Each row has a hidden stage along a path, written after it and counted from one end. A new block has a new path.
[   1   74  -88   35   27 -121 -382   -8  -78  164  101   61  -36   39
  -74  142  -89  112   -9  327  -40  -10  -19 -282 -131   44 -100  258
  259  -28   97  217 -215 -176  -96   95  -85  -62 -316 -110 -242  -55] | 5
[ -56   87  147 -123 -293 -119 -132   18 -280   12  241  -13  -93 -190
   -2  111 -126  121  162  -22  191  261   54 -218 -127  101  145  194
  202  371  223  174 -157 -129 -143   33 -227 -144 -556 -110 -475 -246] | 18
[  31   60  128  208  297 -231 -191  -24  -28  147 -222   19 -167 -111
 -225  164   77  482  307  346  230 -136  151 -379  -31    8  -12  -69
   -4 -160  -89  240 -142 -125   21  173   39  -16 -274 -196 -170 -169] | 7
[ 153   -3   38  278  216 -153 -201   20 -121  208 -129   -3 -256   64
 -266   83 -238  417  272  441  158  -32   97 -436 -149  148   92  127
  112   31  -39  352 -265  -62 -157  214  132   46 -423 -426 -163  -76] | 12
[ -16 -206    6 -435 -321  124   84    2  103  -79  145  -75  110 -237
   80  152  -75 -253 -195 -272 -145  118   29  247  190  -55  -48   -5
  -89  -45   85 -142  239   82   47 -284    7 -200  125  239   10  -43] | 16
[ -37   35 -132  -27  -52  -58 -329  -24  -49  166  118   34   -9   -5
  -43  175  -30   -2  -98  236 -151    9  -34 -161  -86    5 -175  248
  260  -64   94  172 -154 -156  -73   25  -69 -130 -232   19 -198  -29] | 4
[-120 -186  150 -676 -511  117  188  -51   52 -230  284 -116  233 -402
  210  160   38 -355 -200 -465  -68  247   67  323  234  -86   38  -58
  -91   28  206 -276  354   82  113 -330  -93 -218  111  364 -174 -162] | 20
[ 118   56  -15  364  391   87 -201   35 -126  127  -39  -48 -191  115
 -159 -108  -16  166  226  251  153 -172   22 -211   -1  241  -10  -27
 -150 -163 -127  192  111  -57  -20  133  234  257  -89 -162  -33  -78] | 12
[  39   67 -207  127 -183  278 -375  107   96   49  161  109  -80   55
   40   83  -47 -324 -126  -28 -187   73 -130  166   60  -89 -110   79
    1   71   88  117  137  -60  -96 -109  -40   54  119  125  121  207] | 15
[ 129   46  -19  349  535   35 -206   40  -76  130 -117  -45 -165  103
 -180  -79   19  254  246  257  191 -273   33 -226   25  201  -58  -91
 -237 -277 -201  133  146  -79   44   90  220  240  -18 -124   38  -94] | 10
[ -85 -155   51 -558 -467   98   71   -4   32 -144  278  -71  168 -303
  166  187  -44 -301 -193 -388  -97  232   15  268  150 -105   -7   26
  -40  102  175 -194  239   26   43 -322 -155 -239   18  310 -128 -103] | 19
[-106   72  165  119  147 -184  -99 -104  -38  119 -183  -36 -104 -245
 -152  208  292  365  249  232  153  -72  164 -263   36  -41  -87 -119
   50 -203  -39  206  -69 -123   79  160   38 -109 -244    4 -268 -211] | 5
[-153  -51  244 -183 -269  -10  181  -61   27  -69  -77  -93  -53 -472
  -10  262  298   91  166 -281  121  158  170  123  203 -170    1 -273
 -142   25   32   -1  197   17  104 -121  -51 -240  -80  254 -170 -198] | 17
[-106    8  155  -53  -79  -52  -10  -95  142   27 -175   -6  -19 -384
  -78  235  343   56   56   20  -42  -57  160  -19  229 -117 -133 -224
   -8 -324   12   73  101  -19  149   10   91 -225  110  184 -130 -126] | 4
[ 144    0 -320  263   49  275 -438  125  232  139  -13  127 -129  197
  -76  113 -109 -224 -130  147 -253  -66 -141  125   58 -146 -181   44
  -85 -105  -54  148  119  -31  -92  -97   89  131  248   32  360  337] | 12
[   2  146   43   81  -16 -185 -342  -21 -169  148   98   60  -91  -53
 -103   87  -69  172   92  352   58   16   43 -406 -135  158   -2  245
  322   10  159  289 -281 -178 -106  200  -67  -87 -410 -215 -419 -167] | 4
[ -46   59   68   82  346    1 -141  -53  -62   43  -19  -74    0  -88
  -51  -16  249  128  138  120  136 -224   62 -125  107  135 -132 -113
 -157 -357 -101   14  215 -105  158   48  121  102   27  123 -136 -208] | 6
[  36   20 -215   82 -203  286 -334   94  166   44  111   99  -69   31
   33  128  -28 -330 -159  -52 -231   65 -120  213   94 -147 -138   34
  -32   23   64   92  167  -29  -74 -143  -14   23  182  158  189  239] | 15
[ 127  -33 -211  108  235  -80 -397   72   54  210  -37   81  -86  171
 -155  165 -223  199   -1  358  -52 -124  -51 -230 -124  -36 -138  199
   58  -95  -73  171 -155 -134  -95   -9  -25    8 -163 -159   77   83] | 8
[ -92   22  238   56  -77 -121   72  -71 -186   65  -67 -110 -183 -291
 -128  163  139  341  321   31  234  135  177 -205   -3   32   79  -80
   37  131   25  224  -61  -52  -30  107    1 -125 -451  -52 -356 -266] | 16
[-117 -136  186 -385 -166  100  246  -60  -29 -143  111 -174  103 -378
   89   78  189 -123    3 -393   71   73  108  229  254   21  -24 -203
 -245 -110   20 -195  400   58  167 -235   38 -145   85  353 -132 -251] | 17
[-101  215   46 -121 -454  200 -341   46 -193 -139  500   54   45  -96
  230  -24   24 -410  -40 -187   46  300  -99   72   -8   55  114  169
  147  337  351   47  146 -132  -92  -22 -243  108 -179  126 -397  -68] | 21
[-103  -61  218 -478 -608  127   81    3  202 -250  133   20  125 -503
  168  236  160 -364 -103 -470  -38  256   99  338  322 -241   78 -242
 -124   49  237 -172  331   80  117 -276 -135 -246  256  327  -96  -59] | 20
[ 205  218  -94  378  361   42 -573  153  -46   92   75  165 -137  233
 -100 -136 -183   35  129  336  143 -231  -82 -310  -46  236   12  107
  -52 -137    3  196    1 -165  -63  129   30  279   22 -266  -29   12] | 8
[   8  -26   59 -175 -180   47 -165   -8  356  -61  -94  116   76 -286
    6  212  154 -209 -143  -17 -160  -87   79  114  303 -178  -98 -199
  -60 -374   90  -33  183   27  152 -109   53 -164  435  168   79   57] | 5
[ -42 -210  103 -499 -315  115  190  -22   97 -146  131 -107  143 -337
  105  125   -1 -256 -155 -365  -75   98   74  275  262  -22  -18 -112
 -166 -104   80 -211  340  105  120 -303   32 -209  192  293  -34 -124] | 17
[  97  -17 -260  159  -88  292 -355  101  230   89   28  104  -93  102
  -23  128  -70 -292 -152   49 -263    1 -116  193  100 -156 -155   20
  -64  -66    3  119  156   -3  -71 -126   72   69  252   97  293  300] | 13
[  82   -5  109  206   93 -141 -100  -19 -158  169  -94  -49 -242  -38
 -226   94 -147  379  280  341  168   42  131 -384 -116  141  117   98
  131   86    7  338 -232  -37 -140  210  126    2 -469 -349 -259 -140] | 13
[  11 -226  -66 -339 -233  127   46   -8  115   -8   98  -75   68 -144
   30  165 -117 -201 -195 -145 -193   88   15  201  139  -61  -81   41
  -56  -71   36  -74  177   79   11 -242   64 -162   86  179   71   21] | 15
[  -3  128   10   60  -34 -160 -348  -19 -148  149  111   62  -76  -37
  -91   96  -78  133   55  334   16   16   26 -368 -126  140  -31  255
  323   -1  156  271 -265 -173 -104  171  -63  -94 -379 -182 -384 -139] | 4
[ 115 -170 -238   61  104   51 -199   29   70  215  -51  -21 -113  140
 -151  181 -234   96  -61  256 -173  -18  -33  -63  -70  -61 -142  171
   33  -52  -94  165  -70  -13 -121  -65  118  -16 -140  -87  163  148] | 12
[  45  189  -69  149 -164  203 -403  117 -108   -1  285  101 -102   50
   64  -58 -101 -265   -3  -19   13   91 -114  -12   -8  129   33  143
   55  179  181  156   88 -115 -120    0  -96  121  -72  -15 -144   27] | 16
[  83   -8  117  216  114 -142  -85  -23 -150  166 -115  -49 -249  -44
 -237   92 -133  398  293  346  183   32  143 -386 -105  143  115   75
  114   61  -12  335 -219  -36 -129  220  138    4 -460 -350 -251 -143] | 13
[-209  115  256 -181 -210   92   44  -81 -320 -148  337 -167   50 -285
  162  -40  276 -100  174 -265  246  211   66   31   67  141  105  -48
  -42  162  172  -41  286  -91   67    6  -82   79 -286  237 -514 -350] | 21
[  37   36 -209   78 -219  283 -343  100  146   32  140  104  -64   26
   47  113  -35 -347 -153  -65 -214   81 -126  208   90 -136 -119   44
  -19   46   85   94  163  -36  -78 -144  -34   25  177  155  164  220] | 15
[  31  159 -233  108  -76  181 -570   87  191   58  147  203   20   74
   57  101   44 -350 -204  121 -232  -76 -150   66   79 -108 -204   94
   73 -168  118   91   89 -145  -12  -65  -88   39  263  139   91  204] | 5
[-126   42  179  -38   19   88   82  -42 -232  -51  136 -162  -42 -240
   33  -22  241   36  196 -218  217   36   75   31  112  156   -4 -135
 -178   -3   -4  -13  290  -60   94  -45   21   16 -170  219 -276 -302] | 17
[ -87 -181  161 -558 -351  110  230  -33   54 -194  178 -125  172 -402
  146  125   73 -257 -124 -454  -16  136   90  296  275  -33    5 -149
 -194  -64  101 -259  387   81  144 -326  -26 -217  164  357 -103 -190] | 18
[ -92   -8   50 -405 -618  227 -104   48  200 -211  247   76  131 -346
  216  215  101 -502 -206 -446 -143  268  -26  393  257 -262    5 -115
  -72  118  256 -158  323   26   58 -306 -200 -175  274  371  -23   62] | 20
[ 152 -197 -254   36  169   45 -212   50  143  200  -89    5  -82  150
 -158  185 -256   89  -87  250 -187  -89  -36  -46  -33  -78 -165  133
  -36 -147 -133  107  -27   -4  -83 -108  130   -9  -12  -81  257  166] | 11

Each row has a hidden stage along a path, written after it and counted from one end. A new block has a new path.
[  85  385   91  468 -320  130   98 -225  309  105  -79 -104 -307  -95
   89  170 -259  218 -129  275   30 -640   84   44 -353  131 -114  303
   84  200 -315  106 -326 -259 -208 -236 -159 -525 -216  321  114  -88] | 1
[  54  395  -22  200  199  162  273  -70   67  254   40 -614 -169   41
  -31 -122 -145 -134    9  466   94  -32   42  -77  289    8  298  176
 -101   77   45   81  104   43 -250 -144 -149 -351  -43 -108 -301  -13] | 16
[-197   32   46 -178  271  -53  -16 -171  281  249 -167 -139   73  137
   88 -146   20   60 -171  -36   65 -232  -28  149  -67 -105 -355  139
   50  -36  142 -242   80  162  265 -116   -4  -15 -113   38  290  200] | 23
[  -2  220   -9   88  245   75  325  -47  171  154   45 -392  -77   67
   35 -161  -54  -41   58  242   -3   63  -47  -78  237  -78  286   18
  -42   -8   62  -49    7    4 -120  -82  -99 -197 -130 -195 -111   82] | 14
[ -76 -259    9   82 -164 -152 -100 -187   90 -275 -245  427 -213  -92
   22   81   48  431  -87 -198  -89 -346 -118  135 -491 -165 -314    2
  217   80 -205   10 -281  -61  -58  -12  144  -76 -198  210  448  109] | 1
[-194   -1   48 -235  197  -27  109 -163  255  171  -92 -128  128   86
  185 -173   68    0 -213  -30   45  -60  -79   56   23  -62 -243   56
    7 -132  121 -209  -33  168  200  -63   41   55 -123  -27  212  207] | 22
[-169 -286  -68 -268  256  -74   99  -25 -259 -165 -111  -55  -96  -48
 -101 -231  175  -45  -29  120   10  336 -165    7  169 -216  141 -119
  -21 -144  200   88  140  272 -145  185  195   88   67 -151  -65  125] | 16
[-210 -215   93  -42 -188  -79   47 -162  371 -117 -119  383   14  -46
  343  -40  107  304  -37 -371 -140 -119 -119  -13 -282  -88 -201 -125
  149 -161   -1 -118 -271 -160  211  -33   90  141 -233   29  453  181] | 5
[-139 -180  -49  -62  150  -41  110  -11  -45 -103  -78  -48  -96   17
    9 -175  126   72  121  -25  -44  215 -109  -66  111 -202  169 -150
   -5  -89  163   41   99   59  -67   52   78   76   -2 -175   14  102] | 12
[ -90   14   70  227 -446  119   24 -109  100  -56  -71   56 -145  -46
  217   70    8  177  -42  -49   48 -240   28 -159 -214   79  -75   34
  -57   -2 -122  153 -197 -164 -127 -124  -37  -62    3  182   50  -54] | 5
[ -32  301    3   21  166  104  129 -189  199  274  -48 -486  -56  -55
  231 -150  -72  -87 -132  245   33   36   22  -40  296  -13   41  159
   21  -71  150   53   89  134  -26 -191   24 -118 -113 -125 -136  100] | 19
[ -12  171  -36   44  208   82  230  -62   14  116   -5 -420 -114    0
   16 -165  -25  -86    2  287   41  131  -31  -82  281  -71  247   41
  -56  -26   99   72   79  106 -185  -64  -17 -155  -43 -163 -204   56] | 16
[ -77  -88   21  195 -479   71  -96 -149   90 -137 -134  127 -133 -103
  336   69   80  268  -35 -239  -14 -129    4 -183 -180    1 -151  -46
   34  -18  -87  200 -179 -110  -95 -174   93  119  -28  110  108    5] | 4
[-193 -377   41  -49 -262 -138 -152 -194  -17 -337 -259  518 -219 -206
   81   36  112  328 -150 -184  -82 -203 -129  127 -459 -130 -302  -27
  200  -80  -77  131 -221  -19  -29   95  238   17  -89  240  391   83] | 1
[-102 -263  -83 -247  256  -85  183  -14 -189 -165  -71  -82  -14   34
  -70 -216  187    6  -50   43   16  310 -192  -50  162 -209  111 -148
  -51  -91   80  -20    6  281 -165  126  162  124    3 -191  -24  159] | 17
[-314 -777   -3 -293 -335 -209 -211  -96 -186 -555 -266  739  -45 -148
  192  -50  383  367  -62 -565 -107  164 -232  -38 -379 -236 -307 -332
  116 -226   32  116 -184   87   42  197  386  486   40   84  422  165] | 4
[-123   57   35  226 -158  109   20  -43   33   53  -79 -112 -220   45
  -24  -13  -51   89   97  130   82 -236   64  -65 -118   -4   55   84
  -85   52   34  132   79 -137 -110  -70 -139 -204   80  125  -26  -78] | 8
[ -54  150  -24    0  450  -31  197  -92  168  166  -68 -316 -128   44
  -92 -194  -76    1   58  253  -36  -11  -60  104  158 -183  167   83
   73    3  148  -87  141   63  -16  -24  -47 -247 -162 -172   29  136] | 15
[  28  213  -40   25  128  101  251 -107  118  143   20 -455    1   15
  199 -143    1  -58  -92  169   36  150  -44 -156  319  -31  146   26
  -54  -34   29   14  -44  143 -153 -161   17  -34 -108 -198 -175  106] | 18
[ 111   11  -40  328 -469   32  -92 -244  127 -223 -179  111 -228 -215
  380  160   11  407 -100 -216  -99 -185  -30 -140 -214  -56 -191  -17
  196  111 -275  244 -362  -77 -246 -290  194   32 -203   96  148   40] | 0
[-246 -214  118  -17 -252  -38    4 -128  120 -142 -137  369 -137  -75
   79   -4   51  193 -101  -72  -12 -273  -73   67 -401   -5 -189   20
   50 -117  -37   23 -196 -133   46  102   35  -89  -53  242  316   37] | 4
[-143 -160    2  -26 -146   77  228   35  -80 -141   28  -48  -37   18
  129 -128  150   -8   70  -10   20  257  -92 -244  122  -47  256 -209
 -161 -153   72   99  -61  -10 -163   67   21  118   79 -122 -118   16] | 11
[-188 -278  -23 -322  -37  -21   -2 -108  -77  -94 -123  -24  139   -3
  269 -172  265   19 -213 -205   60  274 -130 -133  131 -104 -207 -142
  -62 -200  130    7  -23  321   29  -17  244  387   51  -98   49  180] | 22
[-219 -348   28  -33 -233  -75  -96  -88   18 -227 -184  344 -102  -35
  133  -28  162  280   20 -289  -46  -72  -91  -33 -272 -131 -171 -124
   56  -85   30   68  -79  -54   36   32  119  160   -3   93  281   79] | 6
[-364 -513  -25 -510  423 -218    6  -56 -247 -237 -200  234 -115 -150
 -150 -329  230  -58  -47   61  -76  390 -231  203   71 -316   57 -158
  105 -327  397   54  260  299   69  383  315  133   50 -130  144  204] | 15
[ -37  181   -1   -1   56  117  162  -80  -13  184  -19 -430  -23  106
    3 -104  -16 -109 -170  290  190  -97    6  -75  122   41  -37  161
 -176   34  -20    1    9  181 -165 -107  -72 -149   51   36 -166   14] | 21
[-305 -433   48 -166 -114  -85   13  -12  -76 -247 -125  358  -80   -4
    7 -117  191  143   38 -167  -17   54 -133  -13 -216 -136  -37 -176
  -28 -180  121   33  -19  -25   32  196   94  127   72   58  227   71] | 8
[-152  -39   -2  -55  214  -19  127  -82  134   29  -73 -109  -90  -44
  121 -194   51   37   87   15  -85  177  -82  -18  171 -172  172  -82
   71 -145  233   12  128   18   50    4   60   11  -99 -204   50  136] | 12
[-148 -111  -37 -243  365  -94   79 -125   23   18 -137 -127  -33  -19
   11 -228   90    5  -93   74  -23  160 -135  100  144 -204  -24   -6
   80 -121  198  -51  119  245   30   50  157   26  -92 -150   88  207] | 18
[-219 -279   77  -51  -90 -178 -138 -249  151 -224 -283  530 -250 -228
   44    7   16  331 -161 -100 -133 -344 -122  285 -514 -148 -345   66
  298  -84  -29   39 -189  -72   95  110  202 -137 -212  263  522  126] | 1
[-310 -263   54 -381  119  -79  -12 -123   88   36 -161   88  155   86
  137 -188  190   13 -225 -167   82   -1 -112   72  -81 -102 -362  -35
  -25 -196  173 -187    5  249  254   45  127  221    6   45  286  210] | 23
[-188 -334  -31 -340  159  -95   65  -41 -173 -122 -130   24   75  114
  -73 -183  225   20 -176  -45  114  114 -164    9  -22 -155 -188  -85
 -101  -86   49 -104  -13  322  -44  116  143  173   73  -12  109  162] | 21
[ 218  111  -28  448 -727  173  153 -132  102 -226   16  -46  -89  -49
  444  219   47  343 -103 -220   15 -144  -21 -425 -151  113  -43  -95
  -62  173 -500  192 -609 -134 -434 -359   31   78 -137   78  -47  -49] | 1
[-189 -104   63   15 -107   36  176  -25  129  -50  -18   69  -52   42
  106  -95   64   78   59  -40    0  -15  -67  -97  -74  -39  103  -97
  -73 -118   62  -16  -78 -125    6   41  -52  -16  -21   -7   98   39] | 9
[-163 -340  -83 -304  239  -97   69  -34 -278 -204 -132  -28  -56  -56
  -50 -234  221  -17  -54   32    3  389 -182  -19  178 -238   91 -160
  -12 -158  180   86  117  315 -142  166  252  183   63 -181  -46  155] | 17
[ -67  -68  -39   22  154   -7  243   29    9  -57    0 -134  -70  125
  -57 -145   69   68  131   48    0  114 -101 -106   92 -158  230 -124
  -78    6   36  -52   -8    7 -140   23  -54  -43  -37 -164   -8   73] | 12
[-230 -223   54 -122   69  -55  206  -17  141  -88  -35  166  -19   47
   67 -164  116   88   78  -93  -66   85 -137  -30  -63 -129  105 -167
  -15 -175  128 -106  -60  -74   87  123    1   41  -72  -88  202  120] | 10
[-175   84   78    4  133   35  255  -75  313  122    7  -99  -46    3
  160 -171  -25   -1   68   80  -69   21  -56  -21   80  -58  187  -30
   15 -174  178  -80    3 -134  111    6  -79 -120 -147 -119   97  103] | 11
[-149  -30    5 -145  286  -28  233  -84  122   31  -27 -147  -43  -50
  100 -234   53  -46    6  112  -79  243 -125   -2  221 -152  206  -82
   47 -192  218  -29   60   76   23   61   76  -19 -126 -219   17  159] | 14
[   8  193  -45   36  259   63  229  -71   23  139  -15 -437 -107   44
  -40 -153  -47  -66  -30  313   60   50  -37  -40  238  -80  184   91
  -50   29   57   18   70  135 -183  -73  -35 -196  -56 -140 -166   70] | 17

Each row has a hidden stage along a path, written after it and counted from one end. A new block has a new path.
[ 310 -212  331   54   79 -173 -561 -174  144  -54 -491  257 -277  274
   71   79 -253   92 -242   99  -24   -9 -392   -7  -73  262  -92  120
 -278  -25 -549 -397  195  246  -67 -314   96   77  -97 -497 -269  223] | 6
[-117   94  224  -93  362  -39 -493 -326 -586 -175  187  -30 -185  228
 -163 -139  325 -514   25 -573  642  -74 -573   70  408   11 -294  363
 -390  396 -231   56  384  609 -346 -154  300   -8 -428   77 -198  217] | 0
[ 469 -342  515  251  -45 -209 -360  300  178  286 -389  -91 -101   74
   14  108 -248  320 -337  555 -397  207   89   97   76  142  -45   96
 -140  -67 -293 -349  110  -67  126   47 -151    3  237 -472  -94  474] | 9
[-431  162  -81 -256  354 -101  588 -101 -175  -85 -243   37  -29   93
  -33 -374  -18  -67  260 -167  310  -50 -128   91  120   63 -281   34
  362   -4 -299  116  108 -100 -108 -441  145 -329 -522  383   -7  -71] | 11
[-158   67   66 -117  -89  404 -141   13  138  170 -327   65  106 -108
  -13   65 -201  281  -56  148 -233   70  256 -139  -12  109   56   51
  -29 -284 -227   -7  -53  113  243  186   50  300  308 -240   -3 -173] | 4
[-202  176   -3 -152   13  383 -244  -97 -136   78  137   10   65  -89
  -57   39  109   -4   -6 -141   36  -32  102 -118   99  -28   67  167
  -25   18  -64  131    6  190  -39  258  153  170  113  -81  136 -214] | 2
[-209  149  136   -7   44  297 -243  -46 -189  158  106 -134   61 -159
  -80   68  143    5  -50 -153  130  103  195  -68  205  -35   57  157
 -105   52   87  109    3  199   47  252  184  156  247   16  146   -5] | 2
[-508  334 -141 -356   51  529  -69 -248 -194  -69  110  129  131  -34
  -61  -86   79 -119  154 -335  171 -145   18 -133  102   -5  -29  137
   46    3 -230  191   30  276  -74   77  252  146  -79   46   88 -410] | 1
[ 120 -106  158    9  -67   30 -346 -132  352    5 -389  315 -152  110
  171  166 -304  286 -199  201 -204  -19  -13 -111 -266  211  121  -21
   -8 -130 -406 -356  -37  -27   11 -219  128   33  102 -461   11  -69] | 7
[-382   28 -105 -131  387 -225  903  239 -259   92   38  -71   32  -51
  -69 -367   93   36  305   33  189   71  179   71  148 -135 -154  -27
  305  -75   60  209   31 -275   22  -46   49 -425 -428  486   73   -6] | 13
[-136   20  -47 -156   71  -17  150 -118  108 -126  -28  306  -74  121
  152  -53 -117   57   35   50    7 -134  -82  -29 -190   25   29  -40
  297   46 -361 -123  -29 -204 -228 -301  155 -308 -342 -101  134 -229] | 10
[-189   64 -255 -335  273  -48  701  199  -84  112  -68   11   42   11
  -67 -382    4  136  246  170 -133 -117   49    7   24  -55 -121   76
  506 -177 -209  231   29 -278  -91   37 -109 -270 -453  197   65 -255] | 12
[-167 -156   78    8  439 -467  656  185 -436  -92  286   42  -97  133
  -45 -296  188 -229  241  -50  420   44 -149  166  198 -223 -206    4
   49  207  -41   64  179 -160 -213 -180  136 -602 -697  361  -45  193] | 13
[  57  156  -14 -104   51  319 -199   97  301  558 -665 -328   13 -300
 -124    3 -119  621 -175  236 -479  161  444 -207   16  286  126  236
  237 -502   97  116 -136   26  390  449 -158  543  684 -134  151  -83] | 4
[ 286 -324  447  473  251 -487  169  542  214  690 -608 -454 -152 -264
  -52   75 -127  683 -262  553 -330  542  679  -30  132  168   80   14
 -194 -406  465 -239  -74 -213  634  350 -127   64  702   44   57  696] | 17
[-266 -128 -118 -103  380 -385  724  134 -174 -117  205  284 -115  139
   77 -238   54  -51  262   -7  234  -58   -8  -25  -66 -159  -49 -106
   48   -3  -69  -44   52 -214 -111 -149  201 -548 -599  234    5  -83] | 15
[ -86   42   41    7   93  -64  172   30  143  143 -110   -5  -65  -77
   88  -15  -38  247  -51  145  -74   57  221  -24  -94   35  102   -2
  351  -25   -9  -64 -112 -301  -36  -92   79 -210   29   34  281  -28] | 10
[  29 -125   23  -51  575 -541  514  261 -111  301 -387 -205 -218   52
 -135 -370   53  207   95  115   18  102   16    0  174  124 -220  166
   55 -239   58    4  173  -46  152   33  -73 -187 -237  293 -125  314] | 15
[ -76  174  -19 -129  130  248 -371 -133 -218  115  271  -82  -43  -80
  -86   32  279  -67  -56 -236  103  -61  -14 -121  129  -54   99  286
  -11  129   72  148   31  226 -186  334  152  153   63  -56  195 -156] | 1
[  72 -144  217  209  477 -490  688  620 -273  607 -153 -661  -34 -275
 -245 -305  217  322   53  328  -54  406  477  148  430  -81 -157  164
  190 -152  520  225   60 -286  291  400 -219 -225  114  509  121  568] | 13
[ -81  -10   99  -16   78  -96   10 -130  112  -66 -124  209 -127  102
  143   -1 -109   84  -47   39   73  -33  -55   -4 -136   74   25  -24
  190   74 -279 -201  -20 -158 -162 -339  179 -260 -189 -100  127  -33] | 9
[ 149  -48   88  -32   34  -62 -273 -143  300   42 -304  211 -194  109
  146   76 -185  255 -187  149 -169  -61  -72  -89 -234  191   97   46
  162  -48 -319 -275  -37 -100 -115 -212   87  -54    1 -333  115  -60] | 8
[-394  258 -126 -196  -38  511  -92 -121 -122   45  376   82  139 -179
    1   92  161    0   56 -210   50  -74  283 -185   -2 -131  209   83
   70   34   61  176 -125   86  -65  331  246   96  147   -4  313 -430] | 0
[ -30   27  -22  -60 -113  157 -207 -212  471   -1 -280  382 -114    7
  248  216 -284  374 -160  144 -234  -77  143 -215 -430  172  286 -103
  194 -176 -272 -303 -210 -185   -7 -178  195   10  175 -385  224 -327] | 7
[-115   22   14  -87   48  125 -392 -334 -169 -287  372  411 -142  157
  112  145  119 -254  -22 -319  351 -165 -312 -119 -109 -101  135   71
 -200  267 -241  -92   57  219 -359 -102  374 -100 -308 -242   59 -262] | 3
[-259  133 -114  -95  -52  328 -240 -275  -58 -169  512  358  -21  -50
  145  218  153  -94    7 -274  218 -140   51 -210 -204 -171  324   -2
   -3  188   -2    7 -149   32 -270  109  381  -73  -54 -161  313 -463] | 3
[ 107  -72  118  108  -37   58 -372 -127  246   56 -107  216 -160  -44
  156  265 -104  267 -212   79  -78   54  112 -181 -257   75  290  -10
  -63  -60  -38 -238 -141  -34   -2   29  196   67  249 -350  173 -107] | 5
[-178   94 -176 -126  102  -22  237 -138  139  -62  164  259 -100    0
  173  -13   28  125   52  -17   38 -140   65  -97 -278  -60  207  -45
  469   71  -78  -39 -166 -369 -282 -180  201 -368 -258   20  374 -353] | 10
[ 248 -199  395  256  -60 -117 -406   26  288  168 -374   80 -165   12
  133  241 -238  338 -322  301 -186  182  143  -41 -124  177  128  -12
 -137  -64 -160 -389  -36  -61  124 -111   92   16  329 -385   60  263] | 7
[ 189 -243  104   36  572 -681  444  299 -448  121  178 -185 -247  142
 -155 -362  299 -133  111   45  258   51 -265  158  285 -156 -235  217
   40  170   69   90  267  -96 -249   36  -58 -476 -625  279  -93  385] | 13
[  55  -39   99 -101 -112  182 -248  -77  442  102 -614  255  -68   55
  130  109 -414  423 -169  298 -386  -11   96 -149 -254  283   79  -19
   75 -327 -470 -292  -59  -24  170 -136   27  187  222 -460  -24 -145] | 7
[ 249 -240  549  229   81  -85 -519  100 -177  144 -325 -106 -107   87
 -113   87  -95   23 -229  123   64  256 -127   82  310  105 -172  187
 -522   22 -235 -203  256  370  151   49   43  192  157 -295 -296  525] | 4
[  40   29  193  122  -39  194 -204  105  378  466 -642 -198    0 -277
    3  166 -238  620 -244  311 -377  278  520 -162  -58  254  176   49
   70 -409  103 -116 -177  -69  448  238  -24  377  739 -185  164   81] | 5
[ 163 -152  -44  -32  284 -306  216  175  316  315 -517   48 -214    0
   48  -88 -176  517  -72  315 -342   59  197 -197 -201  205   95   37
   93 -428  -10 -183  -53 -165  241  106  -51   12  118 -122    7   20] | 17
[ 133 -279  569  244  -46  -14 -438   89 -132    6 -228   95  -34  120
  -15  170 -197  -21 -187  157   87  240  -72   80  213   46 -130   40
 -580   41 -351 -282  206  301  157  -59  132   96  106 -382 -309  421] | 4
[-115 -263   55  -24  302 -424  496  160  -70 -119   -8  365 -147  237
   96 -152 -113    3  146  121  120  -17  -59  -16  -82  -53  -89 -121
 -189  -70 -257 -235  125  -85   -3 -211  177 -445 -495    4 -162   69] | 16
[-255   28  126   36  284 -218  517  116 -193  104  -66 -151  -21  -65
  -34 -212   64   37  129   14  242  157  138  135  189  -50 -137    7
  244   64   37   80   32 -223   -6 -189  104 -368 -222  370  124  192] | 11
[-323    4  165 -164    7  205 -171 -343    4 -337 -407  493  -48  275
   99   10 -340 -110   61 -179  280  -70 -324  -35  -63  183 -186  -71
 -294  -56 -722 -252  165  326   23 -536  336   31 -295 -255 -326 -126] | 5
[ 258 -186  398  125  -12  -48 -422   54  285  219 -709   10 -128   67
   33  106 -354  371 -287  350 -291  171   35  -16  -14  311  -67   82
 -171 -232 -387 -348   83  104  248 -114  -33  211  316 -434 -167  306] | 7
[ -25  -68  214  117  -32   86 -311 -125  119    6 -166  205  -98   -6
  114  223 -141  158 -144   20   61  100   73 -104 -119   76  147  -32
 -193  -43 -137 -229  -47   65   72  -75  236   64  183 -275   41   -8] | 5
